[[-2.19 -2.07  3.13 -0.57]
 [-0.49 -0.69 -0.29 -0.85]
 [-5.84 -2.22  1.12  1.28]
 [-0.31 -0.88  3.87  0.80]
 [-0.01  0.00  0.02 -0.02]]
:
[[-2.19  3.13]
 [-0.49 -0.29]
 [-5.84  1.12]
 [-0.31  3.87]
 [-0.01  0.02]]

[[ 1.62  2.30  5.59 -0.12]
 [-0.81 -2.52 -1.47 -0.86]
 [-2.28 -1.24 -3.81  4.22]
 [-2.47  1.04 -0.71  1.21]
 [ 0.23 -0.58 -1.03 -3.08]
 [ 0.84  0.29 -0.12 -1.04]
 [ 2.43 -0.51  1.43  0.66]
 [-3.64 -0.24  3.07  2.47]]
:
[[ 1.62  5.59]
 [-0.81 -1.47]
 [-2.28 -3.81]
 [-2.47 -0.71]
 [ 0.23 -1.03]
 [ 0.84 -0.12]
 [ 2.43  1.43]
 [-3.64  3.07]]

[[-4.98  0.58  0.20 -2.14]
 [-0.65 -1.15  1.26 -0.78]
 [-2.12  1.43 -1.31 -1.78]
 [ 0.25 -0.35  0.33 -0.34]
 [-1.68 -0.96 -0.20  3.62]]
:
[[-4.98  0.20]
 [-0.65  1.26]
 [-2.12 -1.31]
 [ 0.25  0.33]
 [-1.68 -0.20]]

[[-1.01 -1.41  1.12 -0.20  1.43  1.84  1.11  0.05 -1.47]
 [ 1.74  0.84  0.30 -1.18 -2.00  1.68  0.73 -0.18 -0.31]
 [-1.88 -1.15 -1.21  5.05  1.54  2.18 -1.57  1.27  2.20]
 [-1.28  0.06 -0.73  4.79 -0.90  2.22  0.55  1.21 -0.15]
 [-1.86 -1.36  1.27 -1.34  1.03 -1.31 -1.49 -0.22  2.10]
 [ 1.82  0.85 -1.21 -0.48  1.68 -1.29 -0.03 -0.02 -1.48]
 [ 1.90  1.01  1.26  5.02 -2.02 -1.09  1.04  1.27 -0.97]
 [-0.82  0.08 -1.16  5.36  0.14  0.53 -1.39  1.35  1.60]]
:
[[-1.01  1.12  1.43  1.11 -1.47]
 [ 1.74  0.30 -2.00  0.73 -0.31]
 [-1.88 -1.21  1.54 -1.57  2.20]
 [-1.28 -0.73 -0.90  0.55 -0.15]
 [-1.86  1.27  1.03 -1.49  2.10]
 [ 1.82 -1.21  1.68 -0.03 -1.48]
 [ 1.90  1.26 -2.02  1.04 -0.97]
 [-0.82 -1.16  0.14 -1.39  1.60]]

[[ 0.33  0.41  1.35  1.69  1.53  1.43 -1.25]
 [ 0.64  0.73 -0.13  1.12  0.37  0.39  0.40]
 [ 0.72  2.95  1.61  4.67  1.64  0.24 -3.41]
 [ 0.11  1.53  0.27 -0.65  0.20 -0.46 -0.76]
 [-0.25 -3.72  1.76  0.14  4.10 -0.41  2.53]
 [-1.68 -2.44  1.75 -1.24  0.87  1.60 -1.12]
 [ 0.63  0.95 -0.19  1.67  1.68 -1.37  0.80]
 [ 1.42  4.45 -3.48  0.42 -3.44 -1.86  0.49]]
:
[[ 0.33  1.35  1.53 -1.25]
 [ 0.64 -0.13  0.37  0.40]
 [ 0.72  1.61  1.64 -3.41]
 [ 0.11  0.27  0.20 -0.76]
 [-0.25  1.76  4.10  2.53]
 [-1.68  1.75  0.87 -1.12]
 [ 0.63 -0.19  1.68  0.80]
 [ 1.42 -3.48 -3.44  0.49]]

[[-3.05  0.53 -0.13 -1.63  3.43  2.23  1.41]
 [-2.31  1.85  0.24  1.03 -3.44 -1.08 -3.69]
 [-1.62  1.89 -2.16  1.40  4.81  1.92 -0.24]
 [-1.16 -1.71  3.68 -4.84  0.28 -0.83  0.73]
 [-0.01 -2.07  2.45 -5.09  2.54  3.10  2.93]
 [-1.56  1.09 -0.59  2.67  0.43 -1.45 -5.34]
 [-2.54  1.03  0.13 -1.14  3.95  4.34  1.47]
 [-1.22 -1.99  0.78 -2.87  2.42  4.19  4.00]
 [-3.40 -0.40  1.37 -1.08  3.07  4.67  1.78]]
:
[[-3.05 -0.13  3.43  1.41]
 [-2.31  0.24 -3.44 -3.69]
 [-1.62 -2.16  4.81 -0.24]
 [-1.16  3.68  0.28  0.73]
 [-0.01  2.45  2.54  2.93]
 [-1.56 -0.59  0.43 -5.34]
 [-2.54  0.13  3.95  1.47]
 [-1.22  0.78  2.42  4.00]
 [-3.40  1.37  3.07  1.78]]
---
[[ 0.70 -1.11  4.85 -3.14 -2.94  0.23 -1.90  0.54]
 [ 2.22 -2.39  1.82  2.12 -0.08  0.71  0.81 -3.99]
 [ 1.77  1.78 -1.24  0.82  0.05  1.64 -1.73  0.78]
 [-5.07  1.75 -2.04 -4.49  2.65  2.71  1.63 -3.12]
 [-1.64  4.42  0.81  1.86 -1.61 -3.66  3.33  0.26]
 [ 1.77  1.81 -1.20  0.81  0.07  1.65 -1.77  0.83]
 [-3.76  1.61 -1.39 -3.80  2.18  2.57  1.90 -2.45]]
:
[[ 0.70 -1.11  4.85 -3.14 -2.94  0.23 -1.90  0.54]
 [ 1.77  1.78 -1.24  0.82  0.05  1.64 -1.73  0.78]
 [-1.64  4.42  0.81  1.86 -1.61 -3.66  3.33  0.26]
 [-3.76  1.61 -1.39 -3.80  2.18  2.57  1.90 -2.45]]

[[-1.19 -1.45  4.63  0.51  2.78 -1.29  0.18 -0.80  3.63 -1.78 -2.92  0.76
   0.48 -1.60 -0.07]
 [-1.92  2.13 -0.58 -1.50 -1.63  3.06  0.83  1.17 -1.61  2.12  0.13  0.94
  -1.55 -0.07 -2.43]
 [-1.17 -2.20 -1.73 -2.20 -2.16  0.19  0.33 -2.53 -0.06 -1.65 -1.18 -4.14
  -1.84 -2.31 -1.53]
 [-1.80  0.62 -1.55 -2.51 -1.23 -2.46 -0.23 -0.59  0.15 -0.76  0.60 -3.66
  -1.12 -1.39 -0.32]]
:
[[-1.19 -1.45  4.63  0.51  2.78 -1.29  0.18 -0.80  3.63 -1.78 -2.92  0.76
   0.48 -1.60 -0.07]
 [-1.17 -2.20 -1.73 -2.20 -2.16  0.19  0.33 -2.53 -0.06 -1.65 -1.18 -4.14
  -1.84 -2.31 -1.53]]

[[ 1.29 -1.34  2.90]
 [-1.26 -0.87  1.83]
 [-1.74 -0.31  0.51]
 [ 4.05 -1.96  0.12]
 [ 1.01 -0.01 -1.30]
 [-0.15 -0.43 -1.28]
 [ 1.10 -1.14 -0.24]
 [ 1.22 -0.71  3.44]
 [ 3.81 -0.23 -0.83]
 [ 0.89 -1.68 -0.47]
 [ 0.34  4.83 -3.79]
 [-2.25  0.46 -1.26]]
:
[[ 1.29 -1.34  2.90]
 [-1.74 -0.31  0.51]
 [ 1.01 -0.01 -1.30]
 [ 1.10 -1.14 -0.24]
 [ 3.81 -0.23 -0.83]
 [ 0.34  4.83 -3.79]]

[[-0.38  0.78 -2.27 -2.51  0.27  4.44]
 [-4.02 -2.70 -0.39  0.26 -2.00 -2.06]
 [ 0.54  0.43  0.11 -2.44 -1.38  1.85]
 [-0.34 -1.98 -0.36  1.31 -0.58 -1.48]
 [-0.65  4.46 -3.33  0.79 -0.34 -4.76]
 [-4.63 -1.08  1.17  2.68  2.17  1.83]
 [-0.65  1.09 -1.32  0.48  1.33 -2.77]
 [ 0.92  2.10 -1.77 -2.70 -1.93  2.81]
 [ 1.82  3.02 -1.84 -4.31 -3.08  0.80]
 [ 1.15  0.10  0.04  1.13  0.52 -0.76]
 [-0.07  0.25  0.15 -0.08  0.03  0.60]]
:
[[-0.38  0.78 -2.27 -2.51  0.27  4.44]
 [ 0.54  0.43  0.11 -2.44 -1.38  1.85]
 [-0.65  4.46 -3.33  0.79 -0.34 -4.76]
 [-0.65  1.09 -1.32  0.48  1.33 -2.77]
 [ 1.82  3.02 -1.84 -4.31 -3.08  0.80]
 [-0.07  0.25  0.15 -0.08  0.03  0.60]]

[[ 2.60  0.40  1.29  0.84 -2.33  0.76  3.41  1.13  2.41 -2.11  1.53 -2.65
   1.14]
 [-0.72  1.14 -0.08 -0.14 -0.84  1.77 -2.78 -1.21 -1.72  2.21 -0.67 -0.48
   1.14]
 [ 0.34  0.98 -2.45  0.10 -0.52  0.45 -1.41  1.96 -4.88  3.88 -1.14  0.11
   0.08]
 [ 1.71  1.18 -0.43  2.83 -2.97  1.09  2.11  0.33  5.69  0.41 -1.37 -2.55
  -0.17]
 [ 0.15  0.69  1.29  0.40 -1.22  1.70 -2.12 -0.83  1.11  0.73 -0.80 -0.53
   2.44]]
:
[[ 2.60  0.40  1.29  0.84 -2.33  0.76  3.41  1.13  2.41 -2.11  1.53 -2.65
   1.14]
 [ 0.34  0.98 -2.45  0.10 -0.52  0.45 -1.41  1.96 -4.88  3.88 -1.14  0.11
   0.08]
 [ 0.15  0.69  1.29  0.40 -1.22  1.70 -2.12 -0.83  1.11  0.73 -0.80 -0.53
   2.44]]

[[-3.48 -1.54 -1.25  3.85  2.37 -1.09 -3.60 -4.33]
 [ 2.42 -0.36  3.19 -4.85 -0.03  2.88 -0.13 -1.71]
 [-0.91 -1.36 -3.30 -3.16  1.96  4.17 -4.50  1.32]
 [ 2.67  0.25 -4.02  3.68 -0.11 -3.51 -4.00 -0.26]
 [ 0.20 -1.64 -2.09  1.95  2.65  4.76 -1.68  2.77]
 [ 1.81  2.59  2.98 -0.43 -1.48 -0.88 -1.38  4.32]
 [-0.13 -1.44 -2.32 -4.75  1.69  4.09  3.74 -3.55]]
:
[[-3.48 -1.54 -1.25  3.85  2.37 -1.09 -3.60 -4.33]
 [-0.91 -1.36 -3.30 -3.16  1.96  4.17 -4.50  1.32]
 [ 0.20 -1.64 -2.09  1.95  2.65  4.76 -1.68  2.77]
 [-0.13 -1.44 -2.32 -4.75  1.69  4.09  3.74 -3.55]]
